What can hang from each mark:
dedi: zafib
nati: dedi
fekod: dutene losu nati
dutene: kezaz nati rorit
nukad: kasis rorit
riban: kasis
nadud: dutene fekod kegu
gifes: nati zafib
kegu: kezaz nadud nukad
kasis: rorit
losu: gifes nadud
kezaz: riban rorit
rorit: dutene kasis kegu riban
zafib: fekod kezaz losu

Every row comes from one small tree of marks. The marks that hang from a mark follow it in brackets, in alphabetical order. Every link used is in the known rows. Which tree was each row made from?
Each row is shifted at random along 6 fixed directions that mean nothing.
Known rows:
kasis(rorit(dutene kegu(nukad) riban)): [ -48 -301   89  106   11   -3 -215   90  -11  -87  -41  -98  226  -97
 -123  -13 -239  -87 -220  169   16  189  -50  249  451 -110  -57  271
  171  -25 -239 -115  -42   -1 -194  -53 -130 -154  -93 -168  -69  -71
  245  187]
zafib(fekod(nati) kezaz losu(nadud)): [  -8  474   75 -262  -65 -391 -205   62 -106  231 -234 -298  233  111
   41  -84  330 -308   12  259  440   58  -60   66 -320  179  119  179
  127   30   35  437  125 -102 -323  115 -312  179  419  201 -135  136
 -149  -34]
nukad(kasis rorit(kegu(kezaz nadud) riban)): [ -26 -476 -207 -219  313  -23  -21  223  -82 -277 -129  -53 -230  328
  141  264 -338 -229  -94 -257 -417   49 -403 -237  614 -141 -311 -172
 -580  145 -119    0  105   -5  141 -169  268  -95 -311  -14  146 -145
 -164  337]
dutene(nati(dedi(zafib(kezaz))) rorit(kegu riban(kasis))): [ -11 -128  141   60 -178  209  -89   23  268  194 -104  312  127 -792
   35   11 -233   13 -305  177   49  237  -57  164  342  183   19  242
  357  108 -133  198 -303  -47 -101  106 -158    2   23  132  -17    9
  363 -177]
losu(gifes(nati zafib) nadud(kegu(kezaz nukad))): [ 138    6  109    8  158   95  183  237   -9   64 -208  -48  258   10
  252  189   96  -86  -46  -80  -16  151   56   28 -197   32 -102  -13
 -127 -196  116  143   84 -195 -225   51   10  -26 -167  -10   76  163
  -71   66]
nukad(kasis rorit(dutene(kezaz) kegu)): [  -4   50  139   52  148  -22    9  257  218  168 -310  -41  179 -191
 -123  -22 -115 -179 -263  121  190    7 -175  224   22 -196   -4  304
   52  -13 -156  204    0 -119  -85   73 -198 -230   92   14   42  -60
  149 -126]
nadud(dutene(rorit(kegu(nukad))) fekod(nati(dedi(zafib)))): [ -47  -45  -23  243   38 -109  303  321  145   42  -97  344 -158  107
  283  409  -81  -16  182 -148 -317  155    3  129   65  240 -546  -92
 -191  -78  238  354  -33 -155  245  102   95 -231 -149  -16  249  -42
  115   82]
dutene(kezaz rorit(kasis kegu(nadud nukad) riban)): [-100  -52  -66 -428  366 -110   37   73 -150  307 -455 -134 -342 -138
   33  295 -304 -171  -83  -53 -214  122 -329 -468  540  103 -246  -27
 -194  226  -33   73  -10   68  471 -179   99 -121 -310  224  -15 -539
 -398 -102]
riban(kasis(rorit(dutene(kezaz) kegu(nukad)))): [  11 -401   48    8  -45   78 -230  -17   64  211 -120  168   70 -426
  124   70 -177  178 -399   78  -17  171 -255  -22  454  -14   20   97
  189 -107 -416 -240    5  187  -97 -198 -118 -187 -268 -101 -186 -204
  116  113]
nati(dedi(zafib(fekod kezaz(rorit)))): [-120 -188   83  -89  100   24  -35 -188   32   44  297  -11   44 -188
  135 -380 -177  198  -44  264   93    7   63  170 -184  153  483  -17
  279  343 -113   64 -381  -73   71  186  -96  -29  291  116 -199  222
  162 -265]
gifes(zafib(fekod kezaz(riban(kasis)) losu)): [ 187 -251 -174 -356 -249   23 -555   50   10  318  -93  262  104   52
  471  -26  230  -82 -244  -53  225   71 -405  -20  162  239  324   -3
   -6 -234 -525 -103  148  380 -417 -259  -92  242  129   46 -277  415
 -153  109]
fekod(dutene(kezaz(rorit(riban)) nati(dedi(zafib)))): [  27   49 -174 -127   91  174   37  289 -125   14  -25  239   54  545
   34  262  -47 -382  170  -47 -265   86  -15  142  271  401 -288   50
  -21  125   96   88 -204   -5   31   91  147   22  -71   10  321  153
   72 -238]
kezaz(riban(kasis) rorit(dutene(nati) kegu(nukad))): [-216 -417 -128 -474  412  148 -119 -228 -493 -260  174 -186   15  229
 -243 -199 -397   24   -7  172 -118  314  -49 -270  664  283  265   24
  -51  536   50 -296 -340   67  412   -6  112  -28 -144   -6  -46   43
 -171 -189]
kezaz(rorit(kegu(nadud(fekod)) riban(kasis))): [-123 -383 -209 -215  194   55 -129  -37 -285 -389  -19 -168 -138  265
 -177   47 -273  -91  109 -148 -151  275  -40 -452  794  222 -127  -35
 -402  201  267  -28  -95   16  227   -5   61   48 -268   37   64  -34
 -134  350]
fekod(dutene losu(gifes nadud)): [  11  -10  -16 -245  190 -170   61   52 -345  166  146  203   79 -113
   22   26   50   16  -79  127  -97   62  -63  100 -332  -80   -8  -40
  152  -54 -261 -192 -103  -77  -72   13  -74  -18  225  -93 -161  -22
  -73 -113]
nadud(dutene fekod(nati(dedi)) kegu(kezaz(riban) nukad)): [-120 -667   -9  337  -11  -29  217 -134   36   63  138  487  -74 -672
  249 -203 -267  230 -148  156  -22  255  170  -66   37   95   10 -116
  252   19   51  -48 -161   22  284   74  -19 -270 -216  -72 -290  -66
  159   89]
nadud(dutene fekod kegu(kezaz nukad)): [-184 -149  -93  -76  166  -38  104  -93  -66  -35 -428 -160 -466 -182
   59  128  -30 -142   67 -295  -42  217  -14 -668  416  272 -345 -291
 -314   56  617  319  255  139  548   -3  -46 -150 -579  193 -132 -441
 -281  363]
zafib(fekod kezaz(rorit)): [-191 -150   -6  -59   43  -24 -150 -135 -171 -206  269 -142   48  274
  134 -139   -9   80   52    5    9  -21   46  -92  170  214  149 -179
  -52  253   20  103 -130   15  124  151  145   34  199   96  -57  164
   49  102]
nadud(fekod(dutene) kegu(nukad)): [ -80 -193  -16   90   85 -234   88  -52 -115  143  -81  103   70   22
  -41 -167   53  126  124  224  221  137  116    9 -159   42  -12  150
  200  -11  115  -36   48   38  109   21 -211 -142  -33 -172 -226   21
 -134   56]
losu(gifes(zafib) nadud(dutene fekod kegu(nukad))): [  -3 -280   83  160 -102   44   38   25  -68  -40  -17  154  300 -269
  124  -57  220   90    8    8  168  245  308  161 -215  -17  -52   43
  146 -174   98   53 -115 -111 -152  198 -207 -200  -24 -157 -141  215
  224  266]
fekod(losu(gifes(nati))): [  54  112   21    7  -28  127  -29  295 -128 -113  -53  -64  250  237
    2  200   77 -368  -21 -169  -44  192    9  -41  121  242 -298   23
 -145 -222  224  109   65  -93 -352   40  -52  186   13  -11  257  138
   12  106]
nadud(dutene(rorit(kasis kegu(kezaz) riban)) fekod): [-289 -660    6  114   98  -31   95   -8  -17  119  -20  439 -225 -620
  208  139 -194  417 -194   60 -225  142  -43 -137  348 -180 -190  -79
   25  113 -217 -148 -312   34  283   21   78 -440  -21  -87 -284 -276
  211  180]
dutene(kezaz(riban(kasis)) nati rorit): [ 149  280  139   64 -349  123 -171  -60  146  401 -329  287  488 -583
 -147 -232   21 -153 -230  287  606  125   83  197   50  383  363  443
  601   32 -138  145 -116  -12 -251  124 -315  164 -101  161  -74  113
  134 -470]
kasis(rorit(kegu(nadud))): [ -33 -183    8  109  159 -228  134   14 -121  -54  101  -98  226  298
  -39  -76  -84  264  144  286   81  -29  126  303 -139 -155  127  222
  121  187 -209 -129 -216 -181 -150   68    9 -158   67 -155  -10  135
    7  -70]
zafib(fekod kezaz losu(gifes(nati))): [-123   28  132   45  -84   44 -136   89   -8   47   97 -115  350  -75
  289   28  188   35 -125   64  132   75   -5   16 -129  124   61  -71
   37   -5   -2  320  -85 -122 -263  168  -34   80  402  149  -21  270
   90   81]
kegu(kezaz nadud(dutene fekod)): [-293 -548   10  235 -133  -69  127 -291 -251 -416  335   57  268  -24
   17 -390    6  452  199  316  135  230  463  -38  110   44  118    3
  342  473  173  -89 -368 -144   56  242   79 -149    0 -211 -256   87
  229  193]
riban(kasis(rorit(dutene(nati) kegu(kezaz nukad)))): [ -24 -390   62  252   78   49  182   21  207  100  -97  251  -84 -634
  276  315 -307  336 -386  -34 -302  136 -211  -11  468 -124 -171 -130
  117  -33 -296   30   56  -20  166 -117  253 -265 -315   38  -52 -362
  147  218]
nukad(rorit(dutene kegu(kezaz nadud) riban(kasis))): [  73 -254  -87 -418   15  -64 -484   74 -100   22 -400 -144  149   60
 -192 -136 -264 -218 -200  240  248  273 -378 -171  581    6  181  387
  -66  130 -213 -108  108  155 -296 -308 -341   81 -340  -90 -196  -76
 -239   52]
gifes(zafib(fekod(nati) kezaz(riban) losu)): [  30 -238  -82  -93 -104  -53 -206   78  -23  140   92  190  115   21
  390   -5  216 -215 -173  -18  132   86 -113   94  103  245  106  -41
  118 -123 -284   80   63  134 -224   24   63  166  388  111 -163  290
   39  105]
kegu(kezaz nukad(rorit)): [ -70 -223  -10   98  339  -80  388   71  -47 -282  184  -27 -168  266
  275  250 -222  321   87 -185 -497 -133 -123  -60   79 -135 -251 -439
 -321  181   30  153   71 -217  463   -3  513 -216 -225   26  132 -156
  -76  198]
zafib(fekod(nati) kezaz(rorit(kegu riban)) losu): [-184 -350   30 -197 -156   44 -491 -105  -39  -34  -20 -107   64 -455
  -31 -157  -87 -446 -394   70  229  268 -137 -141  731  314   63  106
  200   65  -88  105   -5  166 -156   85 -257  212  278  172 -237  -53
  148  257]
kasis(rorit(dutene(nati) riban)): [-143 -248 -124 -249  219  138 -179   -4 -202 -132 -163 -279  -97   19
 -194  161 -132 -389 -137 -127 -118  212  -87 -294  632  150 -189  -14
 -118  167  124   -8  -88   86   94   34  -91  -98 -154  159   70 -307
   21  117]
dedi(zafib(losu(gifes))): [  -1  -86  -66 -398   41  190 -206  -29  -62  112  -52  -17  -96 -207
   60   29   31 -172 -139  -62  -68  115 -183  -57   88  144  139  -79
  -44   26  -64  -43  -54   64  -81  -67 -214  117  -25   88 -105   14
  -62  -65]
nukad(kasis rorit(kegu(nadud(fekod(dutene nati))))): [  10 -440 -173   34   82 -179  -69  250  -37 -156 -146  108   38  224
  -10   53 -109 -494  -92 -110   18  259 -172  -98  428   93 -346  125
 -222 -106   42   66  228   -9 -148    6 -174    4  -23  -88  111  -42
  -35  368]
fekod(nati(dedi(zafib(kezaz losu)))): [ -70 -165   94   91 -294  100 -115  -22  113 -132  271   65  267 -285
  101 -220   21 -131 -131  245   88  242  160  251  115  261   42  106
  398   89   37  163 -203  -97 -363  189 -180  160  296   -3  -36  224
  415   34]
kezaz(rorit(dutene kasis kegu riban)): [ -54 -175   56  112  -79  102 -258  214   71  -69  -32   69  215 -119
 -165  -14 -260 -181 -218  185   12  203   -9  284  527 -104   -8  368
   87 -100 -228  -83 -138    0 -294  -21  -94  -82  117 -160   25   93
  353  120]
nadud(dutene(rorit) fekod kegu): [-109   45 -281  -31   10 -150  -25  276 -184  -34 -260  137 -199  881
  226  498  305  -47  480 -348 -147  -10  -35 -245   79  302 -575 -198
 -655 -113  379  233  109  124  183    7   66 -209 -301  -79  249  116
 -234  246]
dedi(zafib(kezaz(riban) losu(gifes(nati)))): [  24  -29   26   15  203  155  220  246   43  174  120  231   19  -62
  379  170   22  141 -104  -36 -186  -15  -40  277 -322   30  148 -144
 -189  -34 -116  180 -154 -256 -101  105  205   23  241  128   64  332
  142 -253]
dutene(kezaz nati rorit(kasis kegu(nadud(fekod)) riban)): [  47 -166 -132  -80   -8 -167  -32  324    8  598 -533  431   -3  -39
  195  404   40  -47  -19   87   34   67 -242   -4  135   32 -271  272
   15  -15 -337    7  -93   94  -96 -172  -21 -213  -34  -29   35 -121
 -172 -190]
nati(dedi(zafib(fekod(losu) kezaz(rorit)))): [ -28 -283  -91 -269 -161   25 -404  -23 -180  -78  275   67  149  328
  176 -271  -21 -197   14  123   65  149  -86  145  176  440  210   27
  202  170 -166 -123 -214  179 -346   -9 -160  203  187  -99 -106  385
  104  -38]
nadud(dutene fekod(losu(gifes) nati) kegu): [  63 -195 -186  -59  -48 -174  -31  309  -66  387 -392  456 -255  -74
  198  387  227 -283  -72 -243    9  188 -187 -178  -78  166 -458  -51
 -271 -522   82   26  268  213 -156 -176 -298  -84 -148  -84  -53 -120
 -231  223]
losu(gifes(nati(dedi) zafib(fekod)) nadud): [  13 -301   48  -47  142  210  -17   91 -103  -32  341   51  350 -121
  354   33   30   52 -104  -25 -170  134   32   31 -280  -17   86 -147
   20  -28 -178  -71 -389 -135 -201  186    8 -108  367   35   39  357
  161   -6]

Which tree is each row?
[   3 -100  -53  -35    7   91 -178  209  148  145 -247   97 -220 -383
   44  251 -195 -267 -314 -126 -207  162 -256 -138  486 -145 -214   30
 -162 -246 -149   38  115  133  -38 -192  -21  -95  -68   73  -10 -288
  120  217] => rorit(dutene kasis riban)
[ -48  201 -206 -428   28 -189 -220   79 -178  133 -220 -109 -233  261
  298  313  298 -210  106 -232  -88  -12 -286 -235  -24  115 -172 -288
 -369  -12   14  244  124  126   76  -48  -18  -22   40  179  -44  -27
 -270  186] => zafib(fekod losu(nadud(dutene)))
[-136  -63 -140 -656  109   84 -464  -68 -285  234 -398 -313  -99 -227
   91   60  247 -500 -146 -166  230  297 -234 -584  125  316   42 -121
 -301  -12  257  108    5  226  -92   16 -550   52  -46  261 -208  -53
 -348   87] => zafib(fekod losu(gifes(nati) nadud(dutene kegu)))
[ -53  228  102  -25  417  249  361  219  133   36  -83 -195 -285 -228
  181  287 -187 -146  -66 -289 -362   83  -30 -304  -88  172 -206 -313
 -418   21  485  537  -94 -279  314  205  121  -33  -30  444  283 -132
   13 -138] => losu(gifes(nati(dedi(zafib(kezaz)))))
[-140 -293  -72 -289  -86 -102 -177  -10 -297   51 -100   70  185  262
   95  -17  -60   49   76  235   18  201  -10  -80  348  160  -66  114
  129  307 -160 -185 -250   74  -36 -100   -5  -96 -183 -159  -89  -85
  -94  -56] => kegu(nadud(dutene(kezaz rorit(kasis riban))) nukad)
[  67 -190  -52 -152   83 -123  -55  257  127  511 -410  238   -4 -351
  131  153 -334  -31 -223  369  -56  174 -324   42  130 -228   -5  337
  179   74 -440  -44 -136   92 -160 -305  -53 -200  -44  -36  -93 -191
 -159 -256] => rorit(dutene(nati(dedi)) kasis kegu(kezaz nadud) riban)
[ -63  -25  -76  -22  212  -49  -74  169  -63 -158 -250 -323  -74  138
 -170  220 -236 -332  -28  -80 -100  163  -76 -121  595    1 -253  131
 -228   51  102  193   57  -60   55    8    8  -85 -213  121  124 -266
    8  222] => kasis(rorit(dutene kegu(nadud) riban))
[-139 -102  192  150   67  -76  240  -19   57  161  -14  114  215 -445
    0   23 -186  240  -96  301    3  111   95  238   69  -64  -32  192
  417  224 -164   44 -281 -186  133  120   67 -215  156  -18    8 -106
  143 -184] => dutene(nati rorit(kasis kegu(nukad)))
[ -28 -117 -133 -370  339   75  -88  164 -128  319 -245  112 -159    7
    3    6 -298 -239  -57  262 -132  244 -237  -29  228  131  149  255
    9  268 -136 -111 -278  141   61 -177  -71 -150 -105   25  -53   44
 -118 -443] => rorit(dutene(nati(dedi(zafib))) kasis kegu(kezaz(riban)))
[ -10  162  -56   72  194 -429  295  184 -215  147  224  411   73  357
  192  -22  100  109  118  299   27  103   14  397 -287  194   64  143
  191  -26 -140  138  -42 -155  -60   68  164  101  424  -52 -129  343
   12 -129] => dedi(zafib(fekod(dutene losu nati) kezaz(riban(kasis))))
[ 133   40   -3 -450  418   34   91  256 -136  340 -275 -155   99  409
   66  118  143  -75   27    2  102   15 -145  -82 -475   -1  154  116
 -256  -96  -16 -122  -67  -52 -212  -73 -204   -5  131   36   53  183
 -431 -372] => losu(gifes(nati zafib))
[  24 -108  -71  155   35   27  143  144    4  -34  127  196  275  104
  153  -72 -406   58   40  303 -116  109  104  238  125   82  208  103
  173  270 -186   93 -302 -188  -36   48  308  -80  -40   17  159  196
  123 -270] => kegu(kezaz(riban rorit(dutene(nati(dedi)) kasis)) nadud)
[ -36  -93   65  259  227  -38  297  199   82  236   86  359  171 -210
    6   12 -279  264 -108  354  -37   -7   98  571 -139 -247  243  292
  237   88 -398  -47 -357 -228   36  108  222 -290  342  -71   44  203
  268 -397] => kezaz(riban rorit(dutene(nati) kasis kegu))
[ -81  168  175  345  -66    6  140   60  112 -240  116  -17  346 -257
 -217  -72 -149  220  -61  267   67  162  228  268  152 -179   13  261
  226    4   73  239 -166 -289  -57  176   46  -81  139  -37   23   71
  390  137] => rorit(dutene riban(kasis))
